Below is a small trained network, with its code and all its weights. Each question gives an input and a target symbol and asks what happens when units are switched off, that is, made to give their printed mean instead of their output.

import numpy as np


def w(rows, s, z=0):
    codes = np.array(rows[::2]) - 128.0
    scale = np.full(codes.shape[1], s)
    scale[-1] = z or s
    return codes * scale


def f(y):
    return np.maximum(y, 0)


def softmax(a):
    e = np.exp(a - a.max(-1, keepdims=True))
    return e / e.sum(-1, keepdims=True)


def log_softmax(a):
    a = a - a.max(-1, keepdims=True)
    return a - np.log(np.exp(a).sum(-1, keepdims=True))


def net(x, mask):
    ids = ['ΘΞΠΣΩηλμτφψ'.index(c) for c in x.split()]
    T = len(ids)
    res = E[ids] + P[:T]
    u = 0
    for l in range(2):
        q, k, v = (res @ M[l].T for M in (Q, K, V))
        z = softmax(np.where(np.tri(T) > 0, q @ k.T / 4**0.5, -1e9)) @ v
        res = res + np.where(mask[u], z, O[l][:, -1]) @ O[l][:, :-1]
        u += 1
        y = f(res @ A[l][:, :-1].T + A[l][:, -1])
        res = res + np.where(mask[u : u + 12], y, B[l][:, -1]) @ B[l][:, :-1]
        u += 12
    return log_softmax(res[-1] @ U[:, :-1].T + U[:, -1])


Q, K, V, O, A, B = {}, {}, {}, {}, {}, {}
E = w([
[178,72,109,92,63,43,172],'Θ',
[147,230,167,97,155,64,190],'Ξ',
[176,148,163,91,98,194,59],'Π',
[95,121,204,78,53,183,108],'Σ',
[81,146,157,13,186,129,164],'Ω',
[110,114,3,165,103,134,93],'η',
[181,150,204,178,130,92,102],'λ',
[89,42,71,116,125,80,60],'μ',
[108,172,14,127,55,139,83],'τ',
[16,38,150,201,170,113,94],'φ',
[74,109,152,23,252,112,111],'ψ',
],0.013)
P = w([
[144,104,120,80,176,254,151],'0',
[41,130,139,141,82,121,87],'1',
[71,133,158,134,94,92,77],'2',
[99,132,170,120,99,67,74],'3',
[127,120,125,139,84,27,58],'4',
[128,132,131,139,61,16,74],'5',
],0.0071)
Q[0] = w([
[94,18,41,242,92,135,133],'0.h1',
[28,169,72,142,92,51,24],'0.h1',
[92,70,92,151,56,48,1],'0.h1',
[73,166,158,117,251,97,173],'0.h1',
],0.0095)
K[0] = w([
[101,140,158,149,129,2,120],'0.h1',
[211,155,155,168,131,88,193],'0.h1',
[202,129,144,143,110,74,144],'0.h1',
[107,96,116,138,188,169,165],'0.h1',
],0.015)
V[0] = w([
[159,201,137,147,2,59,138],'0.h1',
[129,147,104,57,46,158,193],'0.h1',
[72,3,187,98,109,117,101],'0.h1',
[128,197,206,191,157,107,154],'0.h1',
],0.008)
O[0] = w([
[39,192,110,157,82,60,128,154],'0.h1',
[86,192,70,105,230,129,207,176],'0.h1',
[142,7,200,255,133,96,244,227],'0.h1',
[50,150,178,155,82,165,66,3],'0.h1',
],0.0075,0.0027)
A[0] = w([
[134,124,191,185,175,87,61,100],'0.n1',
[254,83,138,100,157,118,91,90],'0.n2',
[164,64,66,125,204,42,191,214],'0.n3',
[130,100,172,170,78,172,111,195],'0.n4',
[91,98,92,207,43,84,123,254],'0.n5',
[84,124,127,199,134,212,156,127],'0.n6',
[127,104,151,146,145,85,142,105],'0.n7',
[130,151,159,137,117,220,51,169],'0.n8',
[75,244,49,96,223,87,91,62],'0.n9',
[172,118,183,176,137,200,120,139],'0.n10',
[90,78,112,44,235,106,167,136],'0.n11',
[145,118,112,102,30,114,125,122],'0.n12',
],0.0079,0.0033)
B[0] = w([
[105,125,110,86,97,174,154,175],'0.n1',
[191,94,174,139,119,195,103,173],'0.n2',
[160,101,138,194,67,137,204,243],'0.n3',
[185,148,137,51,128,134,75,180],'0.n4',
[172,107,75,88,176,139,121,255],'0.n5',
[95,79,143,37,144,81,164,143],'0.n6',
[96,103,151,106,122,128,82,162],'0.n7',
[173,113,145,141,58,109,74,162],'0.n8',
[75,134,144,1,72,123,207,196],'0.n9',
[146,153,210,58,74,126,144,158],'0.n10',
[180,191,146,169,104,98,204,215],'0.n11',
[141,126,109,156,200,61,102,169],'0.n12',
],0.0082,0.0096)
Q[1] = w([
[144,154,254,113,109,136,160],'1.h1',
[97,69,99,113,116,113,75],'1.h1',
[94,202,226,104,150,155,116],'1.h1',
[108,50,169,129,136,114,81],'1.h1',
],0.0095)
K[1] = w([
[157,129,147,141,61,230,189],'1.h1',
[43,97,87,141,148,130,105],'1.h1',
[165,157,105,74,122,254,150],'1.h1',
[75,72,113,125,202,185,126],'1.h1',
],0.0095)
V[1] = w([
[156,113,252,73,167,165,118],'1.h1',
[26,137,158,51,118,58,134],'1.h1',
[164,136,123,93,81,150,2],'1.h1',
[144,175,43,50,236,175,154],'1.h1',
],0.007)
O[1] = w([
[130,67,48,91,110,95,91,199],'1.h1',
[130,158,76,150,74,213,202,57],'1.h1',
[63,24,125,73,188,217,152,1],'1.h1',
[254,179,105,146,190,194,130,134],'1.h1',
],0.0085,0.0066)
A[1] = w([
[113,150,206,175,84,80,227,93],'1.n1',
[126,115,249,97,183,38,123,28],'1.n2',
[138,204,95,198,144,102,123,252],'1.n3',
[50,178,241,95,173,155,50,150],'1.n4',
[199,74,185,199,208,86,78,154],'1.n5',
[167,139,126,164,123,50,187,91],'1.n6',
[53,42,129,147,109,101,88,44],'1.n7',
[170,138,106,246,212,140,137,145],'1.n8',
[155,185,220,241,101,113,79,66],'1.n9',
[189,92,99,20,103,168,181,205],'1.n10',
[1,117,101,167,166,180,177,21],'1.n11',
[178,167,99,81,218,140,45,68],'1.n12',
],0.0073,0.0039)
B[1] = w([
[88,126,70,75,91,190,83,234],'1.n1',
[64,203,129,140,179,160,58,222],'1.n2',
[120,69,117,162,184,100,169,221],'1.n3',
[146,65,228,222,108,139,186,153],'1.n4',
[87,194,125,168,111,219,176,217],'1.n5',
[167,98,95,117,98,163,78,251],'1.n6',
[138,135,99,202,110,224,173,198],'1.n7',
[181,80,92,217,171,83,72,162],'1.n8',
[91,105,117,71,196,68,195,211],'1.n9',
[104,137,213,178,156,42,106,254],'1.n10',
[255,177,98,23,197,123,4,142],'1.n11',
[63,133,67,48,129,240,192,169],'1.n12',
],0.0076,0.015)
U = w([
[94,91,45,118,82,94,135,175],'Θ',
[110,172,113,22,155,112,72,150],'Ξ',
[79,121,182,121,193,36,133,108],'Π',
[199,108,180,69,74,58,91,196],'Σ',
[132,153,194,183,130,105,56,79],'Ω',
[185,105,117,193,207,130,121,165],'η',
[107,71,95,68,204,184,116,119],'λ',
[153,149,107,184,1,231,164,17],'μ',
[76,163,194,129,145,150,233,218],'τ',
[114,74,193,157,82,122,169,129],'φ',
[70,168,108,134,110,157,78,3],'ψ',
],0.0081,0.0037)

Each question gives the input, a string of symbols that net reads in full, and the target symbol t.
The units are the heads (4 rows each of Q, K, V and O) and the neurons (one row each of A and B). Each row of codes is followed by its name. A weight is (code - 128) times the scale printed after its matrix; where a second scale follows, it is the last column's (O, A, B and U).
mask holds one flag per unit, layer by layer, with each layer's heads first. A switched-off unit (its flag False) gives its mean, the last column of its rows in O or B, instead of its output. The means were averaged over made-up inputs and are rounded, as every weight is.
A unit's drop is (log p(t) with every unit on - log p(t) with that unit switched off) / (log p(t) with every unit on - log p(t) with every unit switched off).
The circuit of an input: a set's keep is (log p(t) with only the set's units on - log p(t) with every unit switched off) / (log p(t) with every unit on - log p(t) with every unit switched off). Starting from the 12 units with the biggest drops (on a tie, the unit counted first), units are removed one at a time, each time the one whose removal leaves the highest keep (on an exact tie, the one counted first), for as long as the keep stays at least 0.8.
units of the circuit, in order: the units of the circuit, biggest drop first
unit that matters most: the unit with the biggest drop
top k neurons: the k neurons with the biggest drops, biggest first
top k neurons in layer l: the k neurons of layer l with the biggest drops, biggest first
input Θ μ Ξ Ξ τ, target Ξ: unit that matters most : 0.h1
input Ω Π μ λ ψ, target η: units of the circuit, in order : (0.h1 1.h1 0.n11)
input μ Σ μ Σ ψ τ, target τ: units of the circuit, in order : (1.h1 0.n9 0.h1 1.n10)
input φ Ω Π, target Θ: units of the circuit, in order : (1.h1 0.h1 0.n10)
input Θ λ Ω τ, target λ: units of the circuit, in order : (1.h1 0.n3 0.n11)
input φ Π λ, target Θ: top 3 neurons : (0.n10 1.n7 0.n6)
input Ξ Ω η, target Ξ: units of the circuit, in order : (0.h1 0.n9)
input Π Σ ψ ψ Ω, target Π: top 2 neurons in layer 0 : (0.n10 0.n8)
input Ω η φ, target φ: top 3 neurons : (0.n11 1.n7 1.n10)
input Ω Θ η Ω, target η: units of the circuit, in order : (0.h1 1.h1)
input λ λ η Ω η τ, target λ: top 2 neurons : (0.n5 0.n3)
input Θ τ ψ Ω λ μ, target λ: units of the circuit, in order : (0.h1 1.h1 0.n5 0.n3)
input τ η Σ Ξ Ω η, target Ξ: units of the circuit, in order : (0.h1 0.n9 0.n3)
input φ Θ ψ, target φ: top 2 neurons : (1.n7 0.n10)
input λ Ω Ω μ, target λ: units of the circuit, in order : (0.h1 1.h1 0.n11)
input Ω φ Ω η Ω, target η: units of the circuit, in order : (0.h1 1.h1 0.n11)
input η μ λ, target τ: top 3 neurons in layer 1 : (1.n4 1.n5 1.n12)
input Σ Ω τ λ η η, target λ: top 2 neurons : (0.n5 0.n3)
input Θ η Π, target Π: top 3 neurons : (1.n9 0.n5 0.n3)
input φ τ φ, target φ: units of the circuit, in order : (0.h1)
input Σ Π λ λ ψ ψ, target Θ: top neuron in layer 1 : (1.n1)
input φ Σ λ Ξ, target φ: top 2 neurons in layer 1 : (1.n7 1.n10)
